a =
187  195  158  186  110  145  142  169  138  180  131  184  155  135  184  103
127  152  167  179  200  157  151  171  186  132  164  150  234  153  141  119
168  165  161  156  130  143  155  139  173  177  127  141  135  162  155  106
 86  205  206  145  162  173  148  131  134  127  178  163  231  186  193  132
119  188  157  105  146  212  126  195   97  127  212   62  134  158  189  172
117  179  177   96  159  219  144  169   93   94  224   87  176  176  154  155
155   75  115   59  170  151  163  116  128   88  190  187  124  176  151  229
 94  216  213  158  169  169  147  133  151  114  173  173  251  169  187  112
185  195  173  150  110  135  141  150  146  196  147  196  140  138  198  114
138  159  166  123  110  188   83  149  124  114  122  171  157  197  180   91
208  118  124  123  142   96  188   81   55  107  122  114  146  163  163  163
Rows and columns are counted from 1.
(1, 1)	187
(9, 14)	138
(11, 6)	96
(3, 4)	156
(7, 11)	190
(1, 8)	169
(1, 16)	103
(2, 16)	119
(4, 16)	132
(4, 6)	173
(4, 11)	178
(5, 7)	126
(6, 15)	154
(9, 11)	147
(7, 16)	229
(9, 2)	195
(4, 1)	86
(6, 3)	177
(1, 2)	195
(7, 9)	128
(2, 1)	127
(11, 13)	146
(8, 7)	147
(5, 4)	105
(8, 2)	216
(11, 7)	188
(9, 13)	140
(11, 9)	55
(9, 7)	141
(4, 15)	193
(6, 9)	93
(10, 7)	83
(10, 11)	122
(9, 10)	196
(10, 10)	114
(7, 8)	116
(1, 9)	138

data =
-23,2,6,3,4,-13,8,-11
-59,-25,18,18,-8,-21,-7,-5
23,3,-16,3,8,13,17,20
-38,-5,5,0,12,0,9,-6
-9,8,6,-14,-6,0,0,-2
9,6,1,5,-4,3,-2,-2
Rows and columns are counted from 1.
row 1 col 1: -23
row 1 col 6: -13
row 2 col 5: -8
row 4 col 1: -38
row 6 col 5: -4
row 2 col 7: -7
row 5 col 8: -2
row 1 col 7: 8
row 3 col 7: 17
row 1 col 5: 4
row 5 col 2: 8
row 2 col 4: 18
row 3 col 8: 20
row 6 col 1: 9
row 6 col 4: 5
row 4 col 8: -6

grid =
[[115, 116, 106, 82, 71, 78],
 [114, 154, 206, 125, 199, 137],
 [152, 166, 160, 116, 124, 168],
 [136, 114, 96, 89, 112, 137],
 [149, 141, 90, 74, 37, 139],
 [140, 119, 137, 142, 121, 82],
 [145, 147, 113, 143, 107, 129]]
Indices start at 1.
(1, 1): 115
(3, 4): 116
(5, 6): 139
(3, 3): 160
(1, 5): 71
(2, 3): 206
(4, 4): 89
(6, 3): 137
(7, 2): 147
(6, 4): 142
(7, 6): 129
(5, 5): 37
(3, 5): 124
(1, 6): 78
(2, 1): 114
(6, 6): 82

arr =
-2.48   0.85  -0.50  -0.87  -0.34   0.94  -0.37  -0.22  -0.26  -1.01   0.74  -1.34   0.46   0.09
 0.94  -1.18  -1.30   0.22   0.54   0.64   0.62   0.78  -1.46  -0.12  -0.98   1.45  -0.15  -1.47
-2.45  -0.64  -0.52  -0.94  -0.87   0.78  -0.35  -0.09  -0.18  -0.77   0.33  -1.21   0.36  -0.21
 1.62  -0.61  -0.23  -0.18   0.64  -0.07   1.93  -0.15   0.09  -1.35   1.49   0.09  -1.15  -0.36
 1.74   1.77   0.09  -0.39  -1.12  -0.38  -1.30  -0.21  -0.27  -0.12   1.33   0.75  -0.67   0.74
-0.81   0.21   2.33   0.42  -0.77   0.52   0.22   0.72   1.29  -0.22  -0.73  -0.27   0.37  -0.86
 0.76   0.38  -0.85   0.53  -0.72   1.07  -0.37  -2.15   0.87   1.61   0.09  -0.39  -0.02   1.73
-2.30  -0.88  -0.42  -0.68  -1.19   0.73  -0.51  -0.49  -0.09  -1.50   0.31  -1.09   0.46  -0.35
-0.06   1.31  -0.81  -0.84   1.72  -0.91   0.06   0.61   1.04   0.34  -0.95   0.94   0.70  -0.93
 1.00  -0.23  -1.28   0.29   0.50   0.84   0.54   0.21  -1.46  -0.01  -1.00   1.49  -0.29  -1.49
Rows and columns are counted from 1.
(1, 1)	-2.48
(6, 3)	2.33
(10, 10)	-0.01
(8, 5)	-1.19
(3, 3)	-0.52
(10, 3)	-1.28
(2, 12)	1.45
(5, 14)	0.74
(7, 4)	0.53
(7, 8)	-2.15
(4, 14)	-0.36
(9, 1)	-0.06
(4, 9)	0.09
(10, 1)	1.00
(9, 13)	0.70
(7, 5)	-0.72
(4, 10)	-1.35
(2, 10)	-0.12
(10, 5)	0.50
(2, 8)	0.78
(10, 8)	0.21
(4, 11)	1.49
(4, 4)	-0.18
(7, 13)	-0.02
(1, 8)	-0.22
(2, 6)	0.64
(6, 1)	-0.81
(7, 10)	1.61
(2, 7)	0.62
(8, 1)	-2.30
(4, 7)	1.93
(9, 9)	1.04
